Here is a tiny trained network, its code and every weight. The questions are about switching its units off for an input and a class, where a switched-off unit gives its printed mean instead of its output.

import numpy as np


def w(rows, s, z=0):
    codes = np.array(rows[::2]) - 128.0
    scale = np.full(codes.shape[1], s)
    scale[-1] = z or s
    return codes * scale


def f(y):
    return y / 2 * (1 + np.tanh(0.7978845608 * (y + 0.044715 * y**3)))


def log_softmax(a):
    a = a - a.max(-1, keepdims=True)
    return a - np.log(np.exp(a).sum(-1, keepdims=True))


def net(x, mask):
    res = np.array(x, float).reshape(1, 7) / 4 @ E
    y = f(res @ A[0][:, :-1].T + A[0][:, -1])
    res = res + np.where(mask, y, B[0][:, -1]) @ B[0][:, :-1]
    return log_softmax(res[-1] @ U[:, :-1].T + U[:, -1])


A, B = {}, {}
E = w([
[120,135,127,139,123,132,121,117,105,137,123,133],'x0',
[109,85,238,175,122,233,209,254,130,135,61,82],'x1',
[123,121,133,126,119,125,134,119,121,127,124,130],'x2',
[168,72,95,29,134,146,141,206,15,210,153,166],'x3',
[84,208,223,101,162,21,136,189,116,124,54,198],'x4',
[166,126,89,192,99,31,198,184,41,82,160,114],'x5',
[150,91,89,205,86,106,107,169,217,194,106,216],'x6',
],0.0091)
A[0] = w([
[117,167,170,52,149,148,167,64,51,84,115,1,7],'N0',
[183,56,38,175,79,236,132,78,134,132,193,37,30],'N1',
[184,132,109,167,99,125,157,133,174,187,99,166,2],'N2',
[150,77,102,213,73,109,123,146,188,219,84,209,42],'N3',
[199,122,87,227,86,27,214,185,52,42,171,107,47],'N4',
[108,78,224,197,118,227,200,225,130,130,75,74,28],'N5',
[88,180,153,241,115,112,125,63,206,38,106,80,49],'N6',
],0.0067,0.0098)
B[0] = w([
[57,96,114,192,144,137,91,206,163,57,199,130,191],'N0',
[99,219,189,123,135,53,137,183,109,144,50,195,244],'N1',
[47,181,105,155,194,142,49,161,102,107,218,162,130],'N2',
[73,120,147,150,183,160,107,183,113,36,203,48,191],'N3',
[114,141,172,87,161,217,64,75,187,162,102,123,226],'N4',
[165,168,49,130,134,51,72,30,124,157,169,156,254],'N5',
[148,78,106,25,124,142,145,189,1,203,150,139,209],'N6',
],0.0098,0.0089)
U = w([
[139,154,36,126,125,66,94,51,120,124,171,127,63],'0',
[83,110,126,156,138,164,116,190,124,53,180,105,99],'1',
[100,190,207,132,133,62,148,188,113,131,46,144,70],'2',
[155,51,95,66,122,181,150,197,44,202,143,119,75],'3',
[141,110,130,134,116,149,158,124,135,115,114,100,253],'4',
[103,126,168,93,144,252,88,75,178,160,90,109,90],'5',
[131,101,128,135,108,140,158,116,126,107,110,108,244],'6',
[151,46,110,161,51,155,226,83,174,45,43,112,145],'7',
],0.014,0.027)

Each question gives the input, the list of numbers given to net, and the class t.
The units are the neurons (one row each of A and B). Each row of codes is followed by its name. A weight is (code - 128) times the scale printed after its matrix; where a second scale follows, it is the last column's (A, B and U).
mask holds one flag per neuron, in row order. A switched-off neuron (its flag False) gives its mean, the last column of its row in B, instead of its output. The means were averaged over made-up inputs and are rounded, as every weight is.
A unit's drop is (log p(t) with every unit on - log p(t) with that unit switched off) / (log p(t) with every unit on - log p(t) with every unit switched off).
The circuit of an input: a set's keep is (log p(t) with only the set's units on - log p(t) with every unit switched off) / (log p(t) with every unit on - log p(t) with every unit switched off). Starting from all 7 units, units are removed one at a time, each time the one whose removal leaves the highest keep (on an exact tie, the one counted first), for as long as the keep stays at least 0.8.
units of the circuit, in order: the units of the circuit, biggest drop first
most important unit: the unit with the biggest drop
k most important neurons: the k neurons with the biggest drops, biggest first
drop of u: that unit's drop, to one decimal
input [-4,4,6,3,-5,-5,-2], class 6: units of the circuit, in order	[N4; N6]
input [6,4,-7,4,-3,-5,-3], class 6: 2 most important neurons	[N4; N6]
input [-3,-5,-8,-1,-1,0,0], class 6: most important unit	N5
input [4,-3,-1,4,6,-7,-8], class 1: 2 most important neurons	[N0; N1]
input [6,4,7,8,7,2,1], class 3: 2 most important neurons	[N1; N0]
input [-4,8,1,8,-6,2,0], class 0: 2 most important neurons	[N5; N6]
input [-4,-3,-1,1,-3,5,3], class 5: units of the circuit, in order	[N4; N5]
input [3,4,-6,2,3,-1,6], class 1: 2 most important neurons	[N3; N1]
input [-6,-1,6,-5,5,-4,-4], class 4: units of the circuit, in order	[N1; N4]
input [4,-4,1,0,-4,-2,-5], class 1: 2 most important neurons	[N5; N0]
input [0,-4,2,5,0,-5,-8], class 1: 2 most important neurons	[N0; N5]
input [7,-3,-7,-6,5,-2,0], class 4: 2 most important neurons	[N1; N5]
input [6,8,7,2,8,0,-4], class 0: 2 most important neurons	[N5; N1]
input [6,0,-4,2,-1,-2,6], class 1: most important unit	N3
input [7,2,-5,-8,6,6,4], class 3: 2 most important neurons	[N6; N1]
input [5,-6,0,-1,-8,3,-1], class 2: 2 most important neurons	[N1; N5]
input [2,6,-2,-7,4,4,3], class 3: 2 most important neurons	[N6; N1]
input [5,4,-7,5,-1,7,3], class 5: 2 most important neurons	[N4; N6]
input [-7,-7,6,-2,3,8,1], class 5: 2 most important neurons	[N4; N5]
input [6,2,6,-5,-4,-4,2], class 4: most important unit	N4
input [7,0,5,-5,4,3,-2], class 4: drop of N1	1.5
input [-2,-3,-7,3,2,-5,7], class 1: drop of N0	0.0
input [1,2,4,-4,-8,-3,-2], class 2: drop of N1	0.8
input [-4,-1,4,2,-4,5,8], class 1: drop of N3	0.7
